Moves between elements:
from | g z e a o j y
z744 | z864 none none none z125 none z34
z878 | z409 z977 z769 z561 z81 z641 z961
z34 | z285 z857 z140 z245 z162 z865 z744
z754 | none z226 none z930 none none z67
z409 | z878 none z778 none none z633 none
z977 | none z878 z66 none none z797 none
z571 | z245 z219 z384 z285 z942 z260 z856
z759 | none z867 none none none z930 z66
z226 | z988 z754 z375 z582 z856 z228 z942
z928 | z930 z125 none none none none z429
z285 | z34 z504 z841 z571 z334 z939 z864
z864 | z744 z564 z667 z856 z582 z207 z285
z429 | z712 z162 z312 z401 z857 z909 z928
z39 | none z841 z504 none z797 none none
z379 | z867 none none none none z125 z778
z582 | z125 z930 z421 z226 z864 z867 z334
z769 | z778 z66 z878 z6 z939 z334 z867
z797 | z312 z641 z712 z861 z39 z977 z658
z162 | z334 z429 z633 z174 z34 z778 z125
z641 | z633 z797 z334 z818 z841 z878 z421
z31 | z818 none z174 z633 none none none
z861 | none z818 z67 z797 none none none
z384 | none none z571 z841 z818 none none
z260 | none none none z939 z6 z571 none
z174 | z942 z401 z31 z162 z245 z925 z988
z658 | none z421 z930 none none none z797
z125 | z582 z928 z673 z988 z744 z379 z162
z245 | z571 none none z34 z174 none none
z712 | z429 z334 z797 z67 z504 z66 z930
z401 | z67 z174 none z429 none none none
z925 | z6 none none z778 none z174 none
z988 | z226 none none z125 none none z174
z633 | z641 z312 z162 z31 z140 z409 z673
z375 | none none z226 z421 none none z818
z867 | z379 z759 z961 z228 z207 z582 z769
z312 | z797 z633 z429 none none none none
z140 | z841 none z34 none z633 none none
z857 | z504 z34 none none z429 none none
z67 | z401 z942 z861 z712 z219 z393 z754
z939 | z865 z70 z81 z260 z769 z285 z207
z228 | none none none z867 none z226 z6
z818 | z31 z861 z942 z641 z384 z561 z375
z856 | none none none z864 z226 none z571
z421 | z673 z658 z582 z375 z667 z961 z641
z667 | none none z864 none z421 none z841
z561 | none none z6 z878 none z818 none
z393 | none z6 none z66 none z67 none
z961 | none none z867 none none z421 z878
z942 | z174 z67 z818 z334 z571 z6 z226
z564 | none z864 none none z930 none z504
z219 | none z571 none z504 z67 none none
z6 | z925 z393 z561 z769 z260 z942 z228
z334 | z162 z712 z641 z942 z285 z769 z582
z673 | z421 none z125 none none none z633
z841 | z140 z39 z285 z384 z641 z81 z667
z70 | none z939 none none z66 z504 none
z81 | none none z939 none z878 z841 none
z865 | z939 none none none z778 z34 none
z930 | z928 z582 z658 z754 z564 z759 z712
z909 | z66 z778 none none none z429 none
z778 | z769 z909 z409 z925 z865 z162 z379
z66 | z909 z769 z977 z393 z70 z712 z759
z207 | none none none none z867 z864 z939
z504 | z857 z285 z39 z219 z712 z70 z564

In the rows, zero is written as 159.

The rows follow the links: the fewer symbols apart two elements are, the more alike their rows tend to be.

Here are some elements, each with a row of numbers. One shown again gets a slightly different row.
z174: 79 181 229 122 196 102 187 211 246 199 124 174 152 147 177 125 177 135 182 83 145 97 95 103 156 158 224 194 99 147 173 137 121 125 141 192 181 176 141 211 183 190 226 181 180 140 186 220 163 55
z928: 111 199 150 144 229 210 175 205 218 85 197 118 150 161 171 184 81 200 92 151 168 198 194 116 110 76 209 151 129 139 149 159 115 142 191 91 77 155 162 99 110 144 219 166 196 184 134 204 162 72
z841: 224 123 119 264 86 110 150 88 91 204 93 206 105 163 156 118 223 165 191 200 232 218 141 203 196 207 167 144 167 152 187 190 193 170 185 201 172 277 157 199 139 191 72 140 174 148 174 128 201 178
z429: 99 136 156 195 178 179 232 172 294 177 153 140 108 226 208 82 110 199 128 155 154 173 132 101 151 127 171 147 143 122 127 120 115 118 219 142 151 168 131 170 167 161 230 195 218 134 177 169 170 57
z401: 125 185 200 80 163 147 250 225 227 204 136 136 214 179 175 121 126 199 155 129 136 113 122 98 110 164 205 140 110 146 166 180 97 134 171 124 196 94 112 161 174 174 223 224 200 118 157 191 157 69
z759: 172 144 128 168 195 257 105 171 141 76 269 122 159 153 148 221 87 177 127 193 112 158 234 138 156 139 78 146 197 151 128 135 159 163 121 109 92 102 190 84 131 128 122 139 136 204 99 133 157 223
z260: 242 133 173 66 77 73 158 130 154 244 156 174 232 112 66 158 186 167 242 178 120 140 116 210 163 203 117 177 142 188 181 213 213 174 117 223 193 181 159 183 247 164 141 152 115 172 203 126 156 248
z633: 95 151 187 228 166 146 198 180 195 153 77 161 71 237 258 72 189 142 128 94 193 186 119 142 202 157 224 158 111 145 148 111 147 126 209 148 145 202 162 195 154 182 217 138 209 118 190 117 143 65
z864: 213 167 123 185 184 175 99 171 148 118 165 182 143 86 43 191 124 150 167 189 225 244 188 181 174 138 142 179 167 155 183 172 207 210 143 196 133 244 172 162 119 156 68 137 149 255 91 178 191 202
z641: 171 204 189 277 117 206 167 161 45 167 98 167 143 219 276 193 239 120 123 120 168 159 138 222 169 172 134 166 194 182 195 132 183 160 218 195 177 139 107 182 83 139 119 164 181 133 167 107 139 208
z285: 244 157 123 177 79 140 198 122 148 240 138 219 206 159 103 176 143 166 194 215 226 242 94 257 141 128 112 166 181 183 206 217 203 190 190 188 162 251 118 181 147 161 91 167 130 185 187 141 150 187
z504: 233 112 84 202 89 143 200 71 163 224 163 180 142 154 116 89 105 194 145 233 174 213 108 170 170 164 101 132 217 145 148 207 138 184 189 176 173 228 106 165 166 160 74 194 194 200 149 138 218 182
z754: 162 217 161 100 221 170 128 159 143 130 252 138 222 111 110 186 151 145 168 178 152 106 236 124 123 180 149 166 199 158 190 210 109 127 114 148 208 54 119 124 134 146 130 198 148 206 85 244 196 174

Each walk starts at a row. The symbols on each line, taken left to right, move it on to the next element.
Answer with the element's row; about right is enough.
start 233 158 139 106 97 103 204 78 149 244 183 176 244 131 58 133 139 177 198 232 166 166 129 166 143 202 123 172 183 187 179 265 105 129 148 173 244 136 102 171 189 183 106 193 128 144 138 197 194 193
o y y g g e e a
191 143 134 210 136 231 224 163 148 195 198 165 195 195 217 159 94 179 117 222 136 143 159 184 147 135 53 155 272 176 158 170 124 164 224 166 195 118 41 151 108 161 95 215 194 150 159 135 184 187
o a a o z a a o g
166 117 146 188 128 122 209 155 258 210 96 195 116 198 118 110 113 194 179 171 225 237 82 184 178 120 184 175 68 161 139 141 166 152 215 161 105 270 168 184 163 182 180 156 194 162 207 164 164 49
start 146 135 205 144 161 132 121 194 173 210 189 197 174 109 168 141 171 103 249 129 77 44 152 99 230 188 113 188 202 161 164 126 161 171 99 226 206 144 149 187 244 129 106 176 123 140 166 145 184 226
y a j a a
131 230 157 194 231 251 84 214 123 103 200 182 184 123 133 269 124 94 155 166 186 181 203 196 122 106 127 189 243 165 184 147 179 194 184 177 122 141 144 139 59 135 156 166 127 221 61 191 152 212
z a a a y z
160 219 228 114 139 152 184 194 147 238 145 189 232 121 151 194 205 89 244 129 117 86 134 171 150 161 143 200 217 168 223 200 149 163 162 211 249 97 45 202 163 195 142 222 125 143 143 204 182 198
start 206 129 118 143 179 188 94 133 137 125 183 143 192 110 69 248 124 154 151 196 180 219 177 234 156 115 152 159 141 164 152 170 223 192 106 162 88 188 255 144 186 128 110 105 106 234 148 151 115 241
y j a o y
107 221 189 155 243 166 88 171 156 160 220 168 190 58 72 218 169 90 197 114 158 107 190 72 182 191 170 221 196 148 224 163 167 134 96 228 217 140 136 160 120 168 117 173 112 209 78 215 177 165
y a j a a
176 124 175 196 121 219 127 202 148 177 138 183 188 197 229 208 110 142 181 159 89 79 148 202 195 134 44 183 217 174 149 111 196 208 176 185 103 146 161 167 172 115 137 171 134 140 213 118 121 268
start 162 167 123 222 216 231 119 165 161 93 237 162 116 131 132 169 82 137 130 200 157 161 214 104 161 147 117 189 233 136 168 163 125 149 122 153 164 154 145 108 81 135 88 178 154 214 84 189 205 140
z o a a o e
129 234 174 274 212 189 58 159 81 70 175 154 88 131 181 193 213 107 129 145 201 190 228 135 172 159 181 180 216 146 156 151 183 137 141 160 163 182 191 139 69 155 84 137 179 171 75 154 158 183
y y a y g g z z
157 178 209 182 152 88 137 118 83 195 140 158 127 131 192 110 278 98 203 97 146 100 156 97 209 247 186 199 201 169 199 194 158 120 155 219 248 139 130 181 161 196 116 178 171 131 150 163 175 185
start 139 136 150 218 226 197 68 192 169 83 199 165 140 120 164 208 122 108 173 158 130 111 207 144 216 121 118 202 205 137 160 88 215 183 92 173 123 168 227 118 138 121 86 137 107 214 121 147 172 228
g j y a a j j e y
91 217 190 156 206 177 145 181 147 87 123 117 138 178 189 189 200 154 94 110 188 204 178 156 117 110 269 134 100 149 162 134 158 140 169 110 131 133 216 144 101 183 236 132 169 162 132 187 106 89
e o g z z g
159 180 140 112 208 152 139 177 216 132 139 178 168 171 81 210 124 192 125 154 242 268 151 191 112 78 245 123 85 180 168 171 183 184 171 130 110 226 204 161 150 167 225 118 135 203 147 196 117 89
start 185 203 172 154 130 117 209 112 49 171 196 129 165 160 213 138 226 175 150 141 128 107 162 134 133 232 146 139 190 163 187 222 106 129 169 145 278 29 88 154 151 200 135 178 186 128 128 161 174 170
e j j e a g g
180 159 113 262 122 196 205 101 104 146 179 166 83 210 246 101 199 177 130 159 141 167 171 128 167 236 102 136 239 131 169 169 148 136 193 160 231 160 97 127 111 167 87 179 225 113 121 115 203 154
z a g e a
85 188 226 166 176 187 198 225 263 175 95 183 146 195 217 148 119 163 136 112 168 166 106 176 129 74 190 151 116 146 138 81 158 144 235 146 107 170 153 187 131 188 241 185 200 109 232 188 114 63
start 80 120 187 184 180 180 161 215 277 173 134 176 111 204 237 121 142 163 170 132 107 110 123 129 188 123 167 169 103 144 134 64 180 167 183 151 107 212 213 173 197 142 208 170 195 133 238 120 112 106
g e a e j o
205 140 141 160 112 64 168 120 179 245 164 226 192 107 60 108 176 116 251 181 172 141 107 153 173 215 150 166 163 163 222 214 189 184 113 227 224 217 120 236 202 191 91 191 137 197 155 171 213 179
o g y y y
90 229 214 59 208 128 150 208 208 126 175 121 187 116 129 211 181 130 161 124 183 128 187 115 110 146 239 172 79 158 175 163 132 121 138 137 163 117 162 173 133 141 239 154 123 183 126 228 143 75
start 239 79 84 138 92 162 210 130 161 174 192 159 195 185 108 143 89 229 158 244 137 187 139 216 140 162 58 144 181 187 116 179 172 171 165 144 145 159 142 142 207 139 134 151 146 153 214 80 182 238
z o a a o e
244 111 135 189 74 125 164 123 71 175 122 157 132 188 155 156 207 196 145 190 184 201 155 259 210 192 116 139 150 184 160 191 196 167 165 176 145 205 218 167 199 147 109 96 125 149 222 76 115 253
o z j z j
159 131 150 291 156 171 128 131 70 148 119 167 67 196 234 119 227 110 163 102 133 107 180 160 213 215 84 174 208 149 154 106 199 162 130 194 159 164 187 160 164 149 95 142 175 142 205 58 162 237
